Here is a tiny trained network, its code and every weight. The questions are about switching its units off for an input and a target symbol, where a switched-off unit gives its printed mean instead of its output.

import numpy as np


def w(rows, s, z=0):
    codes = np.array(rows[::2]) - 128.0
    scale = np.full(codes.shape[1], s)
    scale[-1] = z or s
    return codes * scale


def f(y):
    return y / 2 * (1 + np.tanh(0.7978845608 * (y + 0.044715 * y**3)))


def softmax(a):
    e = np.exp(a - a.max(-1, keepdims=True))
    return e / e.sum(-1, keepdims=True)


def log_softmax(a):
    a = a - a.max(-1, keepdims=True)
    return a - np.log(np.exp(a).sum(-1, keepdims=True))


def net(x, mask):
    ids = ['δελξψω'.index(c) for c in x.split()]
    T = len(ids)
    res = E[ids] + P[:T]
    q, k, v = (res @ M[0].T for M in (Q, K, V))
    z = softmax(np.where(np.tri(T) > 0, q @ k.T / 3**0.5, -1e9)) @ v
    res = res + np.where(mask[0], z, O[0][:, -1]) @ O[0][:, :-1]
    y = f(res @ A[0][:, :-1].T + A[0][:, -1])
    res = res + np.where(mask[1:9], y, B[0][:, -1]) @ B[0][:, :-1]
    return log_softmax(res[-1] @ U[:, :-1].T + U[:, -1])


Q, K, V, O, A, B = {}, {}, {}, {}, {}, {}
E = w([
[177,187,52,58,176,105],'δ',
[74,167,179,117,77,201],'ε',
[166,131,126,53,124,135],'λ',
[134,131,65,61,136,110],'ξ',
[213,144,7,125,125,169],'ψ',
[24,209,126,127,159,133],'ω',
],0.021)
P = w([
[174,166,96,111,5,126],'0',
[107,137,107,81,97,154],'1',
[103,130,106,89,106,149],'2',
[106,135,101,99,109,137],'3',
[111,131,100,102,113,116],'4',
[102,126,112,117,116,120],'5',
[109,128,113,123,118,105],'6',
[111,122,110,129,129,106],'7',
[112,119,124,137,140,106],'8',
[121,113,116,148,145,88],'9',
[128,113,131,151,155,82],'10',
[118,95,129,159,154,87],'11',
[125,108,134,166,153,68],'12',
[121,103,133,156,146,57],'13',
],0.014)
Q[0] = w([
[62,170,149,140,149,121],'head 0',
[152,76,76,75,136,78],'head 0',
[110,145,65,2,53,120],'head 0',
],0.013)
K[0] = w([
[163,192,115,114,58,116],'head 0',
[113,37,155,177,186,102],'head 0',
[171,140,158,252,119,87],'head 0',
],0.011)
V[0] = w([
[138,12,106,100,19,156],'head 0',
[138,154,102,101,178,24],'head 0',
[96,89,192,2,91,88],'head 0',
],0.0064)
O[0] = w([
[173,77,139,146,148,59,252],'head 0',
[109,108,65,4,134,177,176],'head 0',
[98,175,127,48,47,25,114],'head 0',
],0.013,0.0026)
A[0] = w([
[111,109,79,93,138,116,129],'neuron 0',
[65,124,177,143,49,178,158],'neuron 1',
[105,114,165,215,84,38,62],'neuron 2',
[2,60,110,126,233,80,250],'neuron 3',
[81,86,168,99,54,78,185],'neuron 4',
[133,83,138,185,192,166,2],'neuron 5',
[86,173,222,148,117,180,95],'neuron 6',
[232,86,73,81,86,179,136],'neuron 7',
],0.009,0.0041)
B[0] = w([
[137,109,145,194,149,100,196],'neuron 0',
[206,66,154,170,87,101,160],'neuron 1',
[135,215,2,96,214,162,152],'neuron 2',
[151,139,130,174,108,176,198],'neuron 3',
[87,92,172,100,154,153,186],'neuron 4',
[96,129,77,39,128,131,142],'neuron 5',
[153,123,36,111,159,93,153],'neuron 6',
[91,142,197,145,174,116,248],'neuron 7',
],0.0086,0.011)
U = w([
[135,171,61,104,106,103,5],'δ',
[134,151,48,145,1,146,169],'ε',
[46,136,169,140,115,93,167],'λ',
[24,40,11,105,106,43,113],'ξ',
[129,88,137,197,148,146,166],'ψ',
[19,216,80,111,50,230,158],'ω',
],0.0051,0.0029)

Each question gives the input, a string of symbols that net reads in full, and the target symbol t.
The units are the heads (3 rows each of Q, K, V and O) and the neurons (one row each of A and B). Each row of codes is followed by its name. A weight is (code - 128) times the scale printed after its matrix; where a second scale follows, it is the last column's (O, A, B and U).
mask holds one flag per unit, heads first, then neurons. A switched-off unit (its flag False) gives its mean, the last column of its rows in O or B, instead of its output. The means were averaged over made-up inputs and are rounded, as every weight is.
A unit's drop is (log p(t) with every unit on - log p(t) with that unit switched off) / (log p(t) with every unit on - log p(t) with every unit switched off).
The circuit of an input: a set's keep is (log p(t) with only the set's units on - log p(t) with every unit switched off) / (log p(t) with every unit on - log p(t) with every unit switched off). Starting from all 9 units, units are removed one at a time, each time the one whose removal leaves the highest keep (on an exact tie, the one counted first), for as long as the keep stays at least 0.8.
circuit, biggest first: the units of the circuit, biggest drop first
k most important neurons: the k neurons with the biggest drops, biggest first
drop when u is switched off: that unit's drop, to one decimal
input ω ε ξ ε λ ψ ξ ω ψ ψ λ δ ψ ω, target ω: circuit, biggest first : (neuron 3; neuron 0; head 0)
input ω δ δ ξ λ ξ ψ λ δ ε ε, target ε: circuit, biggest first : (neuron 1; neuron 7; head 0)
input ε ε ψ ξ ψ ω ω, target δ: 3 most important neurons : (neuron 2; neuron 6; neuron 7)
input ω ξ λ ξ δ ω λ ξ ξ ξ ξ ω, target ω: circuit, biggest first : (head 0)
input ε ω ψ ψ λ λ ε ε ψ ξ ε δ ε, target δ: 2 most important neurons : (neuron 2; neuron 6)
input ψ ξ ξ ξ ξ ω δ λ, target ω: 2 most important neurons : (neuron 1; neuron 6)
input ξ ω ω δ δ, target ω: 2 most important neurons : (neuron 1; neuron 6)
input ε δ ε ψ ω ξ ξ ω δ, target ω: drop when neuron 2 is switched off : 0.0
input ψ ψ ε δ, target ψ: drop when head 0 is switched off : 0.9
input ε ε ψ, target ψ: drop when neuron 2 is switched off : 0.1
input ψ λ ξ ψ, target ψ: drop when head 0 is switched off : 0.5
input ω ε ψ ω ξ ω ξ, target ω: 2 most important neurons : (neuron 1; neuron 6)
